In the rows, 128 means zero.
Each name stands for a flat space through zero: a line, a plane or more. A row that begins with a name and a colon came from that space; any other row is followed by the name of the space it lies nearest, among the names in its block.
j858-j811: 95	159	117	145	118	196	152	158	122	194	111	150	80	135	106	152	123	60	157	148	143	134	164	169	155
j819-j462: 142	127	179	116	107	121	135	120	142	129	89	96	138	158	112	127	113	142	140	107	118	129	113	134	116
j486-j283: 130	126	138	105	118	139	143	142	134	148	178	117	122	92	90	156	152	163	173	149	142	109	123	101	130
j858-j811: 73	192	156	145	84	119	151	135	131	139	162	149	112	108	117	147	157	97	127	110	131	118	127	152	110
j154-j556: 152	128	175	126	116	142	156	154	106	133	157	87	144	117	92	148	159	150	164	153	132	131	145	97	134
j824-j474: 113	186	146	117	120	91	121	93	133	114	150	152	140	139	147	99	93	132	98	67	98	83	99	104	112
j824-j474: 146	145	186	115	106	128	162	176	110	130	91	123	183	167	139	123	135	100	145	105	149	112	114	126	146
j154-j556: 153	107	109	170	151	100	134	105	83	125	126	107	110	119	84	143	212	172	155	163	133	180	150	100	65
j819-j462: 113	125	94	114	134	153	122	114	151	183	64	156	86	158	113	132	102	108	157	116	140	125	113	162	119
j819-j462: 145	134	117	96	142	107	128	131	124	136	105	160	160	154	146	107	114	135	140	92	142	89	89	101	126
j545-j988: 121	126	153	116	115	121	148	154	106	130	97	117	150	161	130	139	151	116	166	130	154	141	120	150	113
j486-j283: 98	134	97	152	128	116	126	110	119	135	150	140	91	103	109	148	173	134	139	148	135	154	139	142	89
j154-j556: 123	127	138	142	118	143	138	155	123	123	132	124	136	121	136	135	139	102	119	143	136	139	145	143	149
j819-j462: 130	111	92	125	148	144	126	123	123	168	57	145	104	168	120	128	123	111	160	129	146	143	124	153	113
j819-j462: 105	112	107	117	112	113	127	131	155	139	124	148	116	106	118	149	161	140	148	132	158	130	101	151	106
j858-j811: 118	160	118	151	106	162	133	99	183	202	103	160	56	104	68	141	122	117	127	106	116	110	125	136	122
j858-j811: 83	134	101	119	126	124	135	148	105	128	166	144	121	113	138	152	162	116	160	154	158	137	132	152	115
j824-j474: 103	122	121	120	137	138	113	123	115	102	163	106	121	129	151	130	100	122	122	152	114	144	151	148	139
j824-j474: 117	142	130	120	103	129	139	132	164	164	110	156	113	116	104	140	140	125	143	106	145	105	99	136	120
j545-j988: 136	137	148	146	112	111	126	122	147	111	117	133	140	122	136	115	127	123	87	104	115	124	119	127	130
j154-j556: 147	147	134	117	139	150	148	180	100	134	130	153	175	145	162	110	111	84	123	118	144	94	133	106	182
j486-j283: 167	109	139	123	147	109	128	133	102	103	110	111	168	152	142	110	131	146	126	125	127	131	124	99	127
j486-j283: 132	120	169	172	100	121	145	141	121	106	132	90	129	106	104	149	186	130	116	155	127	174	154	141	113
j154-j556: 157	76	104	146	142	112	97	99	160	97	121	114	121	100	130	118	129	165	84	141	112	151	128	120	125
j154-j556: 149	133	149	111	129	135	119	120	149	122	122	122	144	139	140	105	75	131	103	101	104	98	118	110	156
j858-j811: 113	134	114	132	123	126	130	130	133	137	133	145	118	116	125	135	144	122	131	129	138	127	124	136	120
j824-j474: 74	165	148	121	84	143	124	86	189	181	75	137	59	150	93	143	87	106	142	89	112	123	106	194	97
j858-j811: 136	108	124	105	133	130	134	128	124	150	114	117	122	138	101	144	143	156	180	140	145	130	116	122	108
j486-j283: 141	122	159	123	129	148	121	115	132	122	108	89	125	156	127	119	80	127	121	127	99	137	143	136	143
j824-j474: 104	120	134	108	120	153	129	144	132	136	117	115	120	146	137	140	102	105	149	142	137	136	134	168	144
j154-j556: 149	145	134	181	141	127	129	109	99	122	106	120	119	143	123	111	138	110	93	126	100	157	163	117	118
j858-j811: 165	64	124	113	138	123	107	117	158	105	120	94	136	113	121	128	120	179	123	148	124	140	118	116	134
j824-j474: 160	117	96	158	173	103	102	88	96	89	153	120	131	121	141	100	129	159	87	137	94	146	151	82	114
j486-j283: 127	112	167	94	120	141	144	192	101	91	138	100	193	153	178	128	109	98	139	145	150	125	134	146	178
j824-j474: 133	139	157	147	130	126	125	107	108	112	97	97	126	168	133	114	105	116	111	119	98	154	149	141	116
j819-j462: 105	115	118	134	117	125	134	131	128	139	116	126	106	123	110	154	167	129	157	149	150	157	128	160	99
j824-j474: 164	96	117	143	124	126	141	137	148	157	110	134	119	93	78	149	193	164	152	144	155	135	115	103	111
j486-j283: 136	106	131	155	135	83	129	118	88	86	137	98	143	125	123	136	195	161	134	154	133	177	139	121	77
j824-j474: 136	137	149	120	138	104	116	96	111	97	144	99	139	147	135	112	103	156	120	115	96	128	129	107	109
j486-j283: 131	137	123	149	123	192	157	168	122	183	150	134	96	94	85	158	155	99	155	169	145	130	168	123	165
j154-j556: 116	153	153	132	117	124	134	114	118	134	107	117	120	157	120	127	120	118	137	112	116	135	130	142	107
j545-j988: 108	140	122	107	132	156	143	146	105	158	151	127	113	133	113	149	129	119	181	150	144	122	140	132	133
j545-j988: 108	153	98	86	156	121	108	79	117	141	177	133	99	136	120	122	82	167	162	116	104	94	117	98	103
j858-j811: 103	127	108	127	130	111	109	113	134	97	183	130	121	95	146	130	126	142	106	138	119	129	130	131	124
j858-j811: 146	144	167	138	107	140	141	122	150	155	93	120	119	138	97	127	120	125	126	105	115	119	123	123	129
j819-j462: 129	154	153	124	134	158	137	125	104	147	111	108	119	171	124	121	86	104	143	123	107	127	151	132	140
j154-j556: 157	97	142	122	137	97	116	114	127	98	69	108	158	170	148	107	117	145	116	110	123	145	108	132	110
j545-j988: 110	186	170	165	96	138	157	140	116	144	142	131	118	120	108	137	152	92	117	116	118	128	150	132	127
j545-j988: 107	151	169	108	99	126	134	132	147	128	97	125	140	162	144	122	92	102	125	93	124	113	108	161	133
j545-j988: 117	174	140	152	119	112	116	88	143	123	106	147	116	147	142	98	91	104	74	77	90	116	123	134	118
j154-j556: 156	112	118	129	144	120	122	115	125	125	140	121	129	115	113	125	139	163	131	135	122	126	127	93	120
j486-j283: 118	121	111	54	150	134	118	123	120	137	173	121	133	138	132	133	83	167	188	134	134	88	106	105	133
j858-j811: 209	53	167	131	120	110	123	141	170	97	51	91	179	134	125	113	138	166	97	120	132	143	101	112	143
j545-j988: 134	122	111	141	138	137	138	149	107	140	114	141	132	132	129	132	154	111	139	143	148	140	139	130	131
j486-j283: 130	129	64	145	155	103	133	131	98	144	146	179	124	101	120	134	199	141	148	139	162	128	120	98	95
j545-j988: 124	96	118	101	134	153	134	157	120	140	125	114	129	134	126	149	130	128	173	162	155	137	132	145	142
j819-j462: 114	107	117	108	126	107	143	151	106	136	100	133	141	148	124	150	180	135	188	142	176	146	106	150	90
j545-j988: 129	105	140	122	126	119	121	116	129	111	121	96	126	136	122	135	129	151	139	141	123	150	129	140	111
j819-j462: 163	78	159	160	111	105	121	111	155	100	78	82	130	123	104	133	163	162	105	138	119	178	127	141	101
j819-j462: 163	106	120	130	155	134	127	120	107	148	39	122	131	191	125	111	115	121	147	120	131	148	128	132	114
134	147	123	115	119	127	115	91	183	159	117	156	103	117	107	115	90	146	113	83	108	84	94	110	126 : j486-j283
73	140	133	135	120	134	109	108	121	85	203	92	100	105	148	140	101	121	104	160	95	156	167	164	130 : j824-j474
123	112	114	133	133	151	119	132	137	136	89	129	115	147	142	124	102	98	117	134	128	144	139	163	145 : j545-j988
152	111	136	157	106	155	120	114	199	154	90	130	94	97	95	128	113	127	84	118	110	128	128	137	152 : j858-j811
157	113	73	150	156	94	109	115	137	119	88	185	146	126	158	94	142	126	79	98	137	118	102	107	121 : j858-j811
141	117	128	121	130	135	134	137	130	143	99	131	132	141	122	129	130	126	143	126	140	126	120	129	130 : j824-j474
97	148	142	120	102	173	130	125	168	164	143	124	83	111	104	147	89	109	134	130	114	114	139	157	153 : j486-j283
91	57	117	106	93	116	93	113	215	94	131	102	102	80	132	158	122	163	111	154	137	157	100	198	121 : j154-j556
140	140	173	148	104	132	158	176	113	127	78	130	168	156	143	124	151	79	118	115	148	137	131	147	146 : j858-j811
161	112	182	133	112	111	135	133	131	97	117	86	162	133	123	124	138	152	115	124	117	139	125	113	128 : j486-j283
128	137	147	126	130	130	138	144	97	113	151	110	147	136	136	129	131	123	137	140	126	132	144	120	135 : j819-j462
119	132	90	122	121	150	136	148	164	185	81	191	109	124	122	133	131	93	139	109	163	101	101	149	143 : j824-j474
116	156	141	139	119	134	136	122	120	137	146	125	113	124	114	133	131	121	130	126	117	127	141	126	122 : j545-j988
106	165	165	124	108	111	118	82	142	116	147	104	108	137	117	122	92	145	115	99	86	120	123	131	103 : j545-j988
118	167	144	156	107	111	134	116	139	128	139	147	122	111	121	123	145	118	97	101	115	118	124	122	115 : j824-j474
95	108	160	124	88	136	143	161	142	119	135	96	126	112	118	167	161	121	154	162	153	160	133	181	126 : j154-j556
130	114	130	133	125	126	124	133	135	115	114	123	136	130	140	125	126	121	113	130	129	139	129	142	134 : j154-j556
127	132	88	136	127	120	120	104	166	161	127	172	95	93	101	131	147	146	123	111	135	108	103	114	110 : j824-j474
101	117	142	134	110	129	110	125	152	78	197	97	124	81	148	137	112	134	83	153	105	142	148	148	151 : j858-j811
128	144	151	142	118	120	140	151	112	110	117	133	158	142	153	118	136	97	107	116	132	130	132	136	139 : j858-j811
118	134	98	139	137	119	110	97	140	126	153	144	102	103	125	124	126	141	108	126	113	126	129	120	115 : j824-j474
137	158	153	162	108	107	135	125	138	115	128	143	142	113	130	114	146	117	81	98	115	119	124	113	126 : j545-j988
132	135	163	146	99	125	132	129	159	121	108	123	132	121	125	125	126	116	93	109	117	129	123	141	137 : j486-j283
166	86	139	113	145	176	139	159	113	152	75	93	135	167	116	134	108	118	167	159	140	147	149	135	160 : j858-j811
141	123	163	120	106	121	147	171	131	111	139	123	173	114	137	133	152	126	127	128	149	115	116	119	151 : j486-j283
124	158	151	173	132	130	141	105	78	131	124	95	100	151	99	134	153	120	137	143	102	173	174	130	91 : j819-j462
164	120	139	155	144	136	118	118	120	105	127	106	138	129	137	105	107	128	82	131	95	139	155	104	151 : j819-j462
110	133	112	111	131	140	129	133	127	143	151	137	116	120	125	139	123	127	151	138	137	117	128	131	132 : j486-j283

Each name stands for a flat space through zero: a line, a plane or more. A row that begins with a name and a colon came from that space; any other row is followed by the name of the space it lies nearest, among the names in its block.
j75_j599: 139	135	133	118	117	132	115	81	131	102	128	115	164	153	112	123	117	154	115	176	97	105	86	162	131
j262_j329: 128	112	71	162	114	122	139	114	113	139	72	118	154	130	156	153	155	90	100	97	126	96	164	149	146
j192_j703: 194	157	84	173	125	134	130	122	133	117	134	148	166	58	123	172	177	107	125	161	141	105	138	135	146
j262_j329: 139	133	124	123	158	158	160	145	126	89	115	126	192	153	122	105	90	160	144	139	100	153	110	154	156
j617_j855: 160	130	142	137	128	125	152	180	132	146	153	147	158	89	125	104	125	162	116	175	162	144	131	110	138
j629_j261: 126	116	118	137	110	136	148	128	152	147	91	125	168	131	143	108	130	152	88	136	124	108	134	133	131
j629_j261: 88	161	133	134	114	111	83	103	165	141	138	137	95	116	107	123	173	103	115	150	147	73	132	120	96
j629_j261: 181	105	101	159	95	126	174	138	108	140	96	115	169	98	138	148	136	138	91	122	126	133	149	132	158
j639_j596: 82	149	151	108	146	124	173	163	131	114	116	113	109	152	87	87	119	117	120	111	114	125	134	132	131
j639_j596: 120	115	107	102	160	145	150	110	111	114	100	123	121	156	142	123	124	112	133	112	102	118	122	142	127
j262_j329: 120	128	109	130	145	146	152	139	129	117	98	128	164	140	131	105	126	135	126	131	122	121	137	137	140
j192_j703: 191	169	112	133	177	164	156	137	153	94	150	157	134	73	123	171	140	105	159	121	102	146	107	137	138
j629_j261: 162	115	132	120	142	131	159	151	114	130	138	131	126	119	144	145	105	128	132	110	117	163	119	131	141
j629_j261: 151	123	126	111	144	136	144	119	103	109	134	122	114	130	124	142	120	122	143	122	110	142	115	133	133
j192_j703: 167	100	119	125	121	124	133	124	91	143	139	128	88	98	143	158	142	118	138	111	143	148	143	100	125
j629_j261: 80	153	142	147	139	126	128	178	165	134	126	137	131	134	123	111	116	115	137	87	139	145	151	125	132
j629_j261: 169	140	110	161	108	110	109	127	103	128	154	135	119	73	112	164	169	108	138	149	162	121	150	112	135
j617_j855: 137	149	89	142	143	147	148	121	132	110	100	135	154	105	112	120	170	114	122	152	129	87	145	132	134
j617_j855: 112	167	127	149	121	136	103	123	149	107	137	134	128	102	84	118	166	128	147	147	146	107	145	109	121
j262_j329: 79	140	150	113	148	128	101	132	157	127	137	134	120	167	136	113	101	124	143	111	118	134	111	141	115
j617_j855: 108	163	129	128	158	161	132	131	153	91	124	132	96	118	99	136	141	105	175	73	109	145	142	111	122
j617_j855: 85	117	172	128	106	144	83	137	138	117	143	118	117	155	113	99	94	182	179	94	143	185	142	85	118
j639_j596: 131	131	150	120	135	125	120	143	142	141	156	141	103	115	135	135	119	128	138	120	136	148	120	115	117
j262_j329: 105	117	129	140	83	124	143	128	120	140	95	105	119	120	95	94	160	148	102	129	149	106	170	93	123
j617_j855: 129	145	122	132	166	142	141	158	132	108	135	140	132	127	132	140	112	107	160	95	119	157	130	137	142
j617_j855: 124	123	146	108	136	132	128	129	124	126	142	128	99	133	125	124	118	133	143	118	125	145	121	115	118
j639_j596: 116	144	182	99	123	138	123	124	192	146	153	138	87	119	120	116	118	152	116	124	113	134	96	108	92
j192_j703: 111	132	147	106	108	120	155	101	137	126	108	101	94	147	100	124	132	119	93	111	90	105	114	139	117
j75_j599: 139	167	116	140	161	157	114	104	132	57	136	123	135	142	110	182	108	95	194	69	73	166	109	163	150
j192_j703: 130	133	101	156	139	144	102	135	139	124	123	147	165	116	149	133	136	130	152	128	148	132	146	125	135
j75_j599: 127	94	117	128	119	117	132	136	111	157	112	127	150	143	162	114	117	141	104	141	144	123	135	131	132
j75_j599: 154	124	125	130	98	128	161	104	146	140	101	114	132	115	127	145	140	129	78	122	98	106	118	141	129
j629_j261: 159	97	127	126	100	133	141	120	113	148	120	123	122	104	135	124	142	158	111	141	143	130	140	97	122
j639_j596: 126	75	128	72	164	131	157	135	81	150	122	128	87	159	168	106	105	129	130	124	131	141	121	114	114
j617_j855: 142	144	159	80	159	126	135	110	122	104	168	129	106	146	109	125	105	130	135	169	96	127	68	152	118
j262_j329: 125	137	151	88	158	147	102	97	150	123	159	144	57	123	132	143	132	117	162	112	113	135	100	107	89
j629_j261: 81	148	142	97	174	134	90	111	150	106	146	140	132	183	136	109	96	122	155	145	107	119	85	162	114
j639_j596: 159	121	107	115	132	131	104	76	82	104	142	124	104	119	116	149	157	119	154	162	130	110	120	121	120
j192_j703: 147	139	78	157	151	156	126	136	151	129	105	161	201	97	153	112	159	140	125	177	153	94	143	130	136
j75_j599: 117	129	134	116	150	120	87	118	143	138	154	147	129	149	161	137	107	120	139	142	129	127	98	149	116
j192_j703: 159	118	116	117	127	152	134	107	121	122	122	136	163	110	120	94	150	177	119	205	141	100	119	111	121
j75_j599: 121	110	115	157	116	139	116	144	135	132	106	129	185	143	155	119	105	157	135	111	138	152	147	130	147
j262_j329: 154	133	122	133	151	135	105	109	105	85	152	123	122	146	141	194	91	98	186	71	89	183	105	160	149
j262_j329: 117	129	134	121	137	137	105	122	128	117	139	134	143	141	126	107	120	151	147	156	137	129	119	124	123
j639_j596: 119	171	139	143	121	136	141	128	176	111	121	125	140	116	94	129	138	123	114	119	103	114	121	142	130
j617_j855: 98	147	156	175	105	95	60	161	145	126	170	130	166	152	135	151	78	130	160	102	146	179	128	153	152
j192_j703: 155	139	115	129	161	111	146	160	131	146	148	154	149	109	155	140	124	101	108	161	138	117	110	157	138
j639_j596: 95	131	149	132	135	140	80	123	168	120	138	134	153	171	156	134	76	146	159	92	108	166	105	148	126
j262_j329: 82	125	174	117	86	136	106	106	134	108	125	96	111	163	79	89	113	179	143	116	119	145	131	100	115
j629_j261: 132	171	118	138	164	141	135	150	131	96	147	143	107	95	97	143	153	91	169	112	132	135	143	119	133
j262_j329: 157	130	126	142	125	113	139	155	106	130	149	132	135	103	123	140	129	123	129	142	146	143	135	127	145
j192_j703: 141	127	121	136	105	144	135	104	124	115	110	115	108	107	106	140	155	132	135	105	121	127	148	103	124
j629_j261: 90	111	182	131	98	82	110	180	157	194	158	132	87	137	160	131	88	125	103	81	154	166	133	115	115
j639_j596: 84	148	180	117	102	127	86	115	177	134	152	127	95	135	98	102	127	158	133	133	133	126	116	102	95
j75_j599: 105	111	143	106	143	145	117	139	141	143	131	141	115	138	146	95	117	156	143	129	145	141	131	99	107
j639_j596: 190	144	128	135	137	119	159	151	118	128	161	140	121	76	120	163	137	111	124	143	130	142	118	131	142
j617_j855: 124	115	131	132	119	117	108	136	112	137	139	130	146	136	135	113	118	147	131	155	152	133	131	124	131
j192_j703: 61	156	146	154	94	99	155	166	150	134	97	100	122	145	81	102	136	104	91	85	127	111	166	135	140
j639_j596: 86	125	122	145	123	118	115	150	121	131	113	122	141	151	128	109	122	123	136	110	147	132	157	126	137
j192_j703: 115	104	105	129	135	124	106	119	127	153	112	138	141	147	176	130	124	119	119	127	139	114	132	138	122
j75_j599: 110	139	131	150	88	89	126	148	106	141	132	117	146	114	82	86	162	140	93	198	177	84	155	117	135
j75_j599: 155	153	124	128	137	152	167	120	118	83	122	113	94	102	83	159	146	103	155	79	92	148	136	120	138
j75_j599: 130	122	123	164	111	136	146	177	161	164	110	141	121	85	151	141	139	122	122	60	152	158	178	91	131
j262_j329: 139	111	125	112	95	158	166	95	133	131	84	110	117	106	96	89	172	172	95	151	124	92	146	84	108
j617_j855: 142	114	149	146	108	117	143	175	143	162	138	133	130	108	150	139	104	141	116	93	143	172	141	113	137
j75_j599: 133	134	129	106	145	117	162	138	101	131	137	125	57	105	107	138	156	84	128	110	131	120	140	109	117
80	160	158	130	110	83	129	137	150	130	134	108	138	169	99	117	105	106	84	137	106	101	103	181	137 : j192_j703
115	127	130	119	144	137	124	135	111	111	132	127	124	140	117	110	123	135	156	129	135	141	135	117	129 : j75_j599
151	87	59	177	120	123	156	154	95	149	67	126	220	136	190	140	120	120	97	114	142	126	167	160	175 : j639_j596
105	138	142	108	159	156	125	131	136	97	131	130	131	154	116	103	105	147	166	120	113	150	117	125	125 : j262_j329
72	126	97	150	146	134	131	149	127	115	79	119	171	179	146	112	108	106	139	77	120	131	159	156	152 : j639_j596
77	154	126	141	118	128	137	122	170	126	89	114	112	144	111	131	142	93	108	69	101	104	145	141	123 : j75_j599
93	140	107	100	170	118	76	82	83	95	149	130	79	161	116	136	149	76	177	147	132	95	118	140	110 : j617_j855
178	137	157	104	106	124	174	114	124	121	146	114	121	99	83	119	138	158	87	188	107	111	92	129	126 : j639_j596
88	130	133	165	76	97	88	131	124	144	125	113	117	126	106	124	151	123	123	116	166	117	171	107	127 : j629_j261
101	117	133	127	111	113	101	108	127	133	122	117	142	166	136	119	112	137	117	138	124	116	118	147	126 : j629_j261
134	109	109	130	152	121	134	152	101	135	127	136	148	144	164	136	104	113	137	118	135	147	131	146	146 : j617_j855
139	167	122	155	124	141	157	140	176	121	113	132	125	89	110	157	151	100	116	82	105	124	140	132	134 : j617_j855
126	145	143	134	118	141	144	139	172	141	122	133	95	93	116	134	149	124	119	90	125	131	143	99	112 : j75_j599
106	114	124	134	116	132	138	137	146	149	97	124	135	138	146	115	126	133	108	100	128	125	146	122	125 : j75_j599
132	132	142	144	96	121	145	161	133	150	132	130	119	82	96	98	162	153	109	152	171	121	163	81	123 : j75_j599
124	139	131	95	146	154	158	94	145	111	109	118	60	125	111	145	148	99	133	76	82	119	120	117	105 : j617_j855
144	139	136	107	141	130	126	114	144	139	149	144	87	101	128	137	151	116	123	146	128	109	110	116	103 : j629_j261
126	119	126	155	95	111	87	110	97	109	135	107	149	151	121	151	110	134	151	115	130	151	134	141	149 : j262_j329
94	144	139	126	162	125	139	179	150	129	132	143	175	157	137	87	92	136	125	148	134	134	117	155	141 : j262_j329
140	104	149	133	121	156	112	163	151	154	144	153	151	100	150	91	116	201	149	147	174	169	144	70	116 : j75_j599
134	132	142	120	136	131	191	180	119	134	125	124	88	96	100	114	140	118	123	98	136	149	157	95	132 : j192_j703
138	102	139	116	124	122	148	145	122	159	128	128	88	119	153	142	119	120	118	88	131	152	136	109	120 : j617_j855
121	129	139	107	118	110	125	93	128	134	131	115	85	141	122	145	135	103	106	124	105	104	106	142	112 : j629_j261
120	134	107	151	119	133	102	107	130	113	113	124	156	137	129	138	135	125	138	124	125	118	136	140	136 : j639_j596
145	156	124	121	153	140	143	119	94	71	145	117	100	119	79	149	138	101	174	114	106	144	125	130	141 : j75_j599
150	115	148	94	167	140	176	157	116	121	141	128	105	141	146	141	79	122	143	84	94	183	103	138	137 : j629_j261
124	162	121	110	155	129	155	105	153	111	118	126	106	134	116	150	139	78	108	114	79	93	99	168	123 : j629_j261
